Below are the code and all the weights of a small trained network. Each question names an input and a class and asks about switching units off, where a switched-off unit gives its printed mean instead of its output.

import numpy as np


def w(rows, s, z=0):
    codes = np.array(rows[::2]) - 128.0
    scale = np.full(codes.shape[1], s)
    scale[-1] = z or s
    return codes * scale


def f(y):
    return np.maximum(y, 0)


def log_softmax(a):
    a = a - a.max(-1, keepdims=True)
    return a - np.log(np.exp(a).sum(-1, keepdims=True))


def net(x, mask):
    res = np.array(x, float).reshape(1, 3) / 4 @ E
    y = f(res @ A[0][:, :-1].T + A[0][:, -1])
    res = res + np.where(mask, y, B[0][:, -1]) @ B[0][:, :-1]
    return log_softmax(res[-1] @ U[:, :-1].T + U[:, -1])


A, B = {}, {}
E = w([
[70,25,134,2,191,163],'x0',
[87,171,36,97,153,186],'x1',
[164,117,207,136,122,50],'x2',
],0.01)
A[0] = w([
[128,189,115,144,189,208,24],'N1',
[185,217,73,155,166,171,249],'N2',
[151,253,177,211,175,64,209],'N3',
[46,20,123,7,183,100,145],'N4',
[177,163,60,246,204,134,71],'N5',
[73,11,197,26,166,66,202],'N6',
[207,229,126,254,129,167,254],'N7',
],0.0087,0.0058)
B[0] = w([
[134,201,116,94,161,164,154],'N1',
[96,3,83,207,71,158,210],'N2',
[139,98,162,185,8,99,217],'N3',
[137,176,155,30,202,153,253],'N4',
[18,117,92,229,138,159,173],'N5',
[175,109,155,136,255,134,250],'N6',
[99,54,110,212,24,70,245],'N7',
],0.009,0.014)
U = w([
[145,110,131,226,38,108,253],'0',
[160,123,127,104,239,176,253],'1',
[143,200,242,223,28,7,22],'2',
[211,149,230,132,238,43,8],'3',
[30,153,54,252,89,162,7],'4',
[110,250,20,25,183,254,27],'5',
],0.0074,0.0063)

Each question gives the input, the list of numbers given to net, and the class t.
The units are the neurons (one row each of A and B). Each row of codes is followed by its name. A weight is (code - 128) times the scale printed after its matrix; where a second scale follows, it is the last column's (A, B and U).
mask holds one flag per neuron, in row order. A switched-off neuron (its flag False) gives its mean, the last column of its row in B, instead of its output. The means were averaged over made-up inputs and are rounded, as every weight is.
A unit's drop is (log p(t) with every unit on - log p(t) with that unit switched off) / (log p(t) with every unit on - log p(t) with every unit switched off).
The circuit of an input: a set's keep is (log p(t) with only the set's units on - log p(t) with every unit switched off) / (log p(t) with every unit on - log p(t) with every unit switched off). Starting from all 7 units, units are removed one at a time, each time the one whose removal leaves the highest keep (on an exact tie, the one counted first), for as long as the keep stays at least 0.8.
circuit, biggest first: the units of the circuit, biggest drop first
top k neurons: the k neurons with the biggest drops, biggest first
drop of u: that unit's drop, to one decimal
input [1,-5,2], class 3: circuit, biggest first -> N7, N2
input [3,-7,-5], class 1: top 2 neurons -> N3, N7
input [5,0,6], class 3: circuit, biggest first -> N6
input [4,-6,2], class 3: top 3 neurons -> N2, N6, N5
input [4,-3,2], class 3: top 2 neurons -> N2, N6
input [8,8,-2], class 5: top 2 neurons -> N4, N7
input [4,-4,-1], class 1: top 2 neurons -> N3, N7
input [5,-8,1], class 3: drop of N5 -> 0.1
input [2,-4,2], class 3: drop of N5 -> 0.1
input [3,3,-4], class 5: drop of N3 -> 0.1
